Below are the code and all the weights of a small trained network. Each question names an input and a class and asks about switching units off, where a switched-off unit gives its printed mean instead of its output.

import numpy as np


def w(rows, s, z=0):
    codes = np.array(rows[::2]) - 128.0
    scale = np.full(codes.shape[1], s)
    scale[-1] = z or s
    return codes * scale


def f(y):
    return np.maximum(y, 0)


def log_softmax(a):
    a = a - a.max(-1, keepdims=True)
    return a - np.log(np.exp(a).sum(-1, keepdims=True))


def net(x, mask):
    res = np.array(x, float).reshape(1, 2) / 4 @ E
    y = f(res @ A[0][:, :-1].T + A[0][:, -1])
    res = res + np.where(mask, y, B[0][:, -1]) @ B[0][:, :-1]
    return log_softmax(res[-1] @ U[:, :-1].T + U[:, -1])


A, B = {}, {}
E = w([
[129,134,38,125,122,137,122,127,136,145,138,1],'x0',
[144,121,127,111,136,23,117,118,73,147,12,152],'x1',
],0.0098)
A[0] = w([
[126,126,102,131,127,131,126,128,120,131,136,37,170],'n0',
[119,118,138,138,128,87,136,118,110,125,84,140,145],'n1',
[146,114,91,114,129,84,123,121,105,139,60,43,129],'n2',
[132,127,144,126,121,132,124,128,113,132,150,208,128],'n3',
[129,112,153,120,134,112,128,128,126,148,108,183,114],'n4',
[127,129,117,127,126,139,126,134,139,129,150,105,30],'n5',
[133,129,124,119,123,105,130,144,127,126,80,149,139],'n6',
[121,133,132,136,132,129,142,134,133,121,119,143,111],'n7',
[132,122,98,123,128,129,129,130,123,129,139,58,169],'n8',
[140,123,127,115,138,153,108,123,122,142,195,139,156],'n9',
[123,128,144,150,112,136,153,137,137,137,138,143,116],'n10',
[139,123,135,119,130,171,127,127,125,142,195,127,167],'n11',
[139,136,131,116,141,97,113,125,125,139,86,149,144],'n12',
[121,147,113,135,123,96,140,129,132,131,85,91,138],'n13',
[136,131,148,123,127,91,122,125,114,131,74,254,120],'n14',
[124,132,110,131,129,89,118,130,118,137,83,70,129],'n15',
[125,128,117,128,132,146,130,124,136,131,153,95,1],'n16',
],0.018,0.0082)
B[0] = w([
[140,121,143,132,107,108,125,122,125,180,147,51,223],'n0',
[118,113,117,142,78,132,132,128,135,194,186,149,192],'n1',
[126,142,47,112,187,137,134,137,154,83,48,116,224],'n2',
[118,111,151,126,125,112,121,118,252,155,124,148,194],'n3',
[142,153,172,137,151,130,156,125,72,125,104,117,184],'n4',
[141,149,150,142,122,146,135,122,84,133,123,102,146],'n5',
[163,121,117,135,110,150,144,109,123,182,144,141,180],'n6',
[161,148,119,122,147,136,146,122,132,144,99,85,139],'n7',
[117,115,138,130,102,107,109,134,117,172,156,69,209],'n8',
[129,135,111,119,130,172,129,118,123,84,148,132,190],'n9',
[126,126,86,122,138,122,124,157,118,115,82,109,149],'n10',
[126,135,106,130,130,176,130,128,132,71,178,137,210],'n11',
[125,111,116,129,91,135,107,126,131,190,199,160,187],'n12',
[100,109,85,122,122,91,93,141,160,103,134,135,176],'n13',
[127,124,226,133,119,72,118,134,55,99,116,144,249],'n14',
[117,140,79,123,154,128,145,128,152,94,66,115,191],'n15',
[158,133,155,138,116,153,147,121,67,144,136,98,150],'n16',
],0.04,0.016)
U = w([
[161,158,120,137,53,192,125,106,77,125,216,69,108],'0',
[144,139,136,108,171,129,128,155,134,95,80,124,53],'1',
[80,145,81,95,169,192,132,132,195,69,156,188,163],'2',
[162,109,223,159,85,86,129,121,76,176,128,176,58],'3',
[115,174,140,118,255,170,181,129,111,124,39,127,33],'4',
[123,105,102,127,112,92,111,149,81,163,91,169,254],'5',
[102,141,200,119,180,125,132,136,167,56,107,182,203],'6',
[98,114,55,88,171,107,101,159,181,156,76,78,112],'7',
],0.0077,0.0047)

Each question gives the input, the list of numbers given to net, and the class t.
The units are the neurons (one row each of A and B). Each row of codes is followed by its name. A weight is (code - 128) times the scale printed after its matrix; where a second scale follows, it is the last column's (A, B and U).
mask holds one flag per neuron, in row order. A switched-off neuron (its flag False) gives its mean, the last column of its row in B, instead of its output. The means were averaged over made-up inputs and are rounded, as every weight is.
A unit's drop is (log p(t) with every unit on - log p(t) with that unit switched off) / (log p(t) with every unit on - log p(t) with every unit switched off).
The circuit of an input: a set's keep is (log p(t) with only the set's units on - log p(t) with every unit switched off) / (log p(t) with every unit on - log p(t) with every unit switched off). Starting from the 12 units with the biggest drops (on a tie, the unit counted first), units are removed one at a time, each time the one whose removal leaves the highest keep (on an exact tie, the one counted first), for as long as the keep stays at least 0.8.
units of the circuit, in order: the units of the circuit, biggest drop first
top k neurons: the k neurons with the biggest drops, biggest first
drop when u is switched off: that unit's drop, to one decimal
input [-1,5], class 3: units of the circuit, in order : n14
input [-3,-1], class 6: top 2 neurons : n0, n8
input [6,-2], class 7: top 2 neurons : n2, n14
input [0,2], class 5: units of the circuit, in order : n11, n0
input [0,8], class 5: top 3 neurons : n2, n14, n15
input [-1,7], class 3: top 2 neurons : n14, n1
input [-1,-4], class 2: top 3 neurons : n0, n14, n8
input [1,0], class 7: top 4 neurons : n14, n11, n1, n12
input [1,3], class 7: top 2 neurons : n14, n2
input [1,2], class 7: drop when n14 is switched off : 0.4
input [-2,-4], class 2: drop when n14 is switched off : 0.2
input [-4,-4], class 2: drop when n14 is switched off : 0.4
input [1,8], class 5: drop when n1 is switched off : 1.2
input [-2,-1], class 6: top neuron : n0
